Here is a tiny trained network, its code and every weight. The questions are about switching its units off for an input and a class, where a switched-off unit gives its printed mean instead of its output.

import numpy as np


def w(rows, s, z=0):
    codes = np.array(rows[::2]) - 128.0
    scale = np.full(codes.shape[1], s)
    scale[-1] = z or s
    return codes * scale


def f(y):
    return np.maximum(y, 0)


def log_softmax(a):
    a = a - a.max(-1, keepdims=True)
    return a - np.log(np.exp(a).sum(-1, keepdims=True))


def net(x, mask):
    res = np.array(x, float).reshape(1, 7) / 4 @ E
    y = f(res @ A[0][:, :-1].T + A[0][:, -1])
    res = res + np.where(mask, y, B[0][:, -1]) @ B[0][:, :-1]
    return log_softmax(res[-1] @ U[:, :-1].T + U[:, -1])


A, B = {}, {}
E = w([
[163,135,177,151],'x0',
[28,128,192,89],'x1',
[79,92,144,180],'x2',
[174,66,153,5],'x3',
[133,139,119,179],'x4',
[125,179,254,101],'x5',
[228,51,190,154],'x6',
],0.0096)
A[0] = w([
[102,7,141,139,148],'N1',
[104,70,97,113,76],'N2',
[27,149,170,105,250],'N3',
[157,127,86,143,133],'N4',
[184,123,149,164,219],'N5',
[22,150,74,130,149],'N6',
[118,137,188,84,177],'N7',
[125,133,39,69,194],'N8',
[126,64,138,168,184],'N9',
[126,143,85,80,229],'N10',
[176,61,162,77,255],'N11',
[153,114,71,96,177],'N12',
[139,53,149,99,164],'N13',
[166,203,129,205,199],'N14',
[139,66,149,109,140],'N15',
[120,64,148,133,87],'N16',
[152,166,144,113,171],'N17',
[130,155,183,95,95],'N18',
[98,138,171,72,138],'N19',
[184,117,130,171,192],'N20',
[126,115,52,105,75],'N21',
],0.015,0.0027)
B[0] = w([
[152,64,177,140,197],'N1',
[91,126,107,123,165],'N2',
[65,194,144,111,249],'N3',
[165,100,70,123,172],'N4',
[224,110,136,92,195],'N5',
[92,132,123,193,241],'N6',
[129,160,138,2,214],'N7',
[81,73,72,114,211],'N8',
[181,146,158,125,179],'N9',
[91,107,80,118,186],'N10',
[144,84,105,99,245],'N11',
[142,79,87,137,187],'N12',
[129,53,186,69,200],'N13',
[163,173,98,167,220],'N14',
[147,121,133,104,185],'N15',
[118,142,152,94,164],'N16',
[128,144,108,91,170],'N17',
[123,144,103,77,196],'N18',
[114,206,123,104,207],'N19',
[225,95,127,127,193],'N20',
[108,78,88,132,183],'N21',
],0.0089,0.013)
U = w([
[78,89,52,113,114],'0',
[155,134,125,43,252],'1',
[91,254,157,10,84],'2',
[154,69,207,67,53],'3',
[225,182,99,155,102],'4',
[42,203,152,227,138],'5',
],0.0089,0.0032)

Each question gives the input, the list of numbers given to net, and the class t.
The units are the neurons (one row each of A and B). Each row of codes is followed by its name. A weight is (code - 128) times the scale printed after its matrix; where a second scale follows, it is the last column's (A, B and U).
mask holds one flag per neuron, in row order. A switched-off neuron (its flag False) gives its mean, the last column of its row in B, instead of its output. The means were averaged over made-up inputs and are rounded, as every weight is.
A unit's drop is (log p(t) with every unit on - log p(t) with that unit switched off) / (log p(t) with every unit on - log p(t) with every unit switched off).
The circuit of an input: a set's keep is (log p(t) with only the set's units on - log p(t) with every unit switched off) / (log p(t) with every unit on - log p(t) with every unit switched off). Starting from the 12 units with the biggest drops (on a tie, the unit counted first), units are removed one at a time, each time the one whose removal leaves the highest keep (on an exact tie, the one counted first), for as long as the keep stays at least 0.8.
units of the circuit, in order: the units of the circuit, biggest drop first
k most important neurons: the k neurons with the biggest drops, biggest first
drop when u is switched off: that unit's drop, to one decimal
input [-4,5,4,-6,-2,-6,7], class 3: units of the circuit, in order => (N1, N9)
input [-1,1,-8,-5,5,-2,-1], class 4: units of the circuit, in order => (N14)
input [8,1,4,-5,-5,8,6], class 2: units of the circuit, in order => (N7, N18)
input [-1,2,1,8,1,-3,1], class 3: units of the circuit, in order => (N13, N1)
input [-7,8,7,6,4,6,6], class 2: 2 most important neurons => (N19, N3)
input [3,-6,4,2,2,-3,7], class 3: 2 most important neurons => (N13, N1)
input [3,0,5,-1,7,-1,5], class 4: 2 most important neurons => (N14, N7)
input [7,-5,7,-8,-7,-7,-4], class 5: 4 most important neurons => (N6, N11, N7, N5)
input [-4,8,-2,-6,-8,-2,-2], class 5: drop when N6 is switched off => 0.4
input [-5,0,-5,2,-8,8,6], class 2: drop when N19 is switched off => 0.3
input [-6,-7,0,4,-5,4,-2], class 0: drop when N6 is switched off => -0.1
